Below is a small trained network, with its code and all its weights. Each question gives an input and a target symbol and asks what happens when units are switched off, that is, made to give their printed mean instead of their output.

import numpy as np


def w(rows, s, z=0):
    codes = np.array(rows[::2]) - 128.0
    scale = np.full(codes.shape[1], s)
    scale[-1] = z or s
    return codes * scale


def f(y):
    return y / 2 * (1 + np.tanh(0.7978845608 * (y + 0.044715 * y**3)))


def softmax(a):
    e = np.exp(a - a.max(-1, keepdims=True))
    return e / e.sum(-1, keepdims=True)


def log_softmax(a):
    a = a - a.max(-1, keepdims=True)
    return a - np.log(np.exp(a).sum(-1, keepdims=True))


def net(x, mask):
    ids = ['βγδηλμξστψ'.index(c) for c in x.split()]
    T = len(ids)
    res = E[ids] + P[:T]
    r = res
    for j in range(3):
        rows = slice(3 * j, 3 * j + 3)
        q, k, v = (r @ M[0][rows].T for M in (Q, K, V))
        z = softmax(np.where(np.tri(T) > 0, q @ k.T / 3**0.5, -1e9)) @ v
        o = O[0][rows]
        res = res + np.where(mask[j], z, o[:, -1]) @ o[:, :-1]
    y = f(res @ A[0][:, :-1].T + A[0][:, -1])
    res = res + np.where(mask[3:11], y, B[0][:, -1]) @ B[0][:, :-1]
    return log_softmax(res[-1] @ U[:, :-1].T + U[:, -1])


Q, K, V, O, A, B = {}, {}, {}, {}, {}, {}
E = w([
[160,150,135],'β',
[182,162,131],'γ',
[64,98,95],'δ',
[205,70,92],'η',
[186,37,97],'λ',
[89,213,87],'μ',
[120,148,248],'ξ',
[128,141,69],'σ',
[144,147,142],'τ',
[127,140,71],'ψ',
],0.015)
P = w([
[166,134,59],'0',
[56,4,208],'1',
[80,8,182],'2',
[121,31,148],'3',
[227,134,130],'4',
[207,146,135],'5',
[178,136,141],'6',
[174,122,136],'7',
[175,135,127],'8',
[200,165,126],'9',
[214,174,120],'10',
[138,138,162],'11',
[153,144,147],'12',
[170,150,135],'13',
],0.0042)
Q[0] = w([
[189,180,183],'h0',
[101,202,154],'h0',
[181,112,103],'h0',
[143,212,204],'h1',
[137,229,172],'h1',
[191,2,121],'h1',
[117,210,197],'h2',
[151,142,179],'h2',
[204,113,241],'h2',
],0.0087)
K[0] = w([
[46,54,125],'h0',
[147,46,83],'h0',
[102,113,199],'h0',
[110,122,202],'h1',
[77,49,209],'h1',
[249,102,108],'h1',
[48,188,197],'h2',
[97,121,228],'h2',
[135,89,254],'h2',
],0.0096)
V[0] = w([
[69,97,119],'h0',
[154,104,2],'h0',
[162,157,101],'h0',
[68,118,146],'h1',
[169,177,52],'h1',
[46,97,144],'h1',
[65,96,156],'h2',
[191,89,249],'h2',
[64,151,184],'h2',
],0.0088)
O[0] = w([
[136,181,118,248],'h0',
[123,116,7,238],'h0',
[141,80,108,65],'h0',
[38,217,91,170],'h1',
[156,57,107,52],'h1',
[49,187,98,216],'h1',
[82,183,140,200],'h2',
[219,166,250,138],'h2',
[39,156,255,119],'h2',
],0.0057,0.0013)
A[0] = w([
[187,199,180,163],'n0',
[68,202,103,215],'n1',
[116,113,70,89],'n2',
[72,171,10,73],'n3',
[1,79,137,254],'n4',
[159,38,97,118],'n5',
[84,126,151,160],'n6',
[159,104,97,139],'n7',
],0.01,0.0059)
B[0] = w([
[2,191,112,207],'n0',
[197,125,53,226],'n1',
[45,56,185,168],'n2',
[16,46,99,240],'n3',
[194,201,110,254],'n4',
[120,13,212,184],'n5',
[134,186,99,159],'n6',
[121,150,196,159],'n7',
],0.0066,0.0085)
U = w([
[158,54,204,158],'β',
[184,87,176,122],'γ',
[254,197,90,254],'δ',
[130,109,140,57],'η',
[70,78,137,74],'λ',
[102,161,10,125],'μ',
[43,146,182,141],'ξ',
[173,149,123,105],'σ',
[66,69,133,80],'τ',
[156,135,131,111],'ψ',
],0.0075,0.0077)

Each question gives the input, a string of symbols that net reads in full, and the target symbol t.
The units are the heads (3 rows each of Q, K, V and O) and the neurons (one row each of A and B). Each row of codes is followed by its name. A weight is (code - 128) times the scale printed after its matrix; where a second scale follows, it is the last column's (O, A, B and U).
mask holds one flag per unit, heads first, then neurons. A switched-off unit (its flag False) gives its mean, the last column of its rows in O or B, instead of its output. The means were averaged over made-up inputs and are rounded, as every weight is.
A unit's drop is (log p(t) with every unit on - log p(t) with that unit switched off) / (log p(t) with every unit on - log p(t) with every unit switched off).
The circuit of an input: a set's keep is (log p(t) with only the set's units on - log p(t) with every unit switched off) / (log p(t) with every unit on - log p(t) with every unit switched off). Starting from all 11 units, units are removed one at a time, each time the one whose removal leaves the highest keep (on an exact tie, the one counted first), for as long as the keep stays at least 0.8.
units of the circuit, in order: the units of the circuit, biggest drop first
most important unit: the unit with the biggest drop
top k neurons: the k neurons with the biggest drops, biggest first
which heads matter: for each layer, one digit per head in row order, 1 if its drop is at least 0.15 and else 0, layers parted by /
drop of u: that unit's drop, to one decimal
input ξ δ σ, target δ: which heads matter : 100
input δ δ γ η, target β: which heads matter : 010
input δ ψ δ ξ ξ τ, target ξ: units of the circuit, in order : h2, n0
input δ ξ ξ β δ, target δ: which heads matter : 100
input μ δ σ ξ ξ δ δ ξ γ, target ξ: which heads matter : 101
input ψ μ δ ξ γ, target ξ: units of the circuit, in order : n0, h2
input δ σ δ δ, target μ: which heads matter : 011
input ξ ξ ψ, target δ: most important unit : h0
input ξ γ δ μ ξ ξ λ, target β: top 2 neurons : n5, n4
input ξ γ ξ ξ β γ τ ξ ξ γ δ δ, target δ: which heads matter : 000
input δ ξ ξ σ ψ δ δ ψ ξ ψ ξ η η β, target ξ: top 3 neurons : n0, n4, n1
input η λ δ, target β: top 2 neurons : n5, n0
input ψ ξ δ ψ ξ β, target ξ: drop of n2 : -0.1
input β μ δ τ, target δ: drop of n3 : 0.7
input δ ξ δ ψ γ η σ δ δ η λ, target β: drop of n4 : 0.1
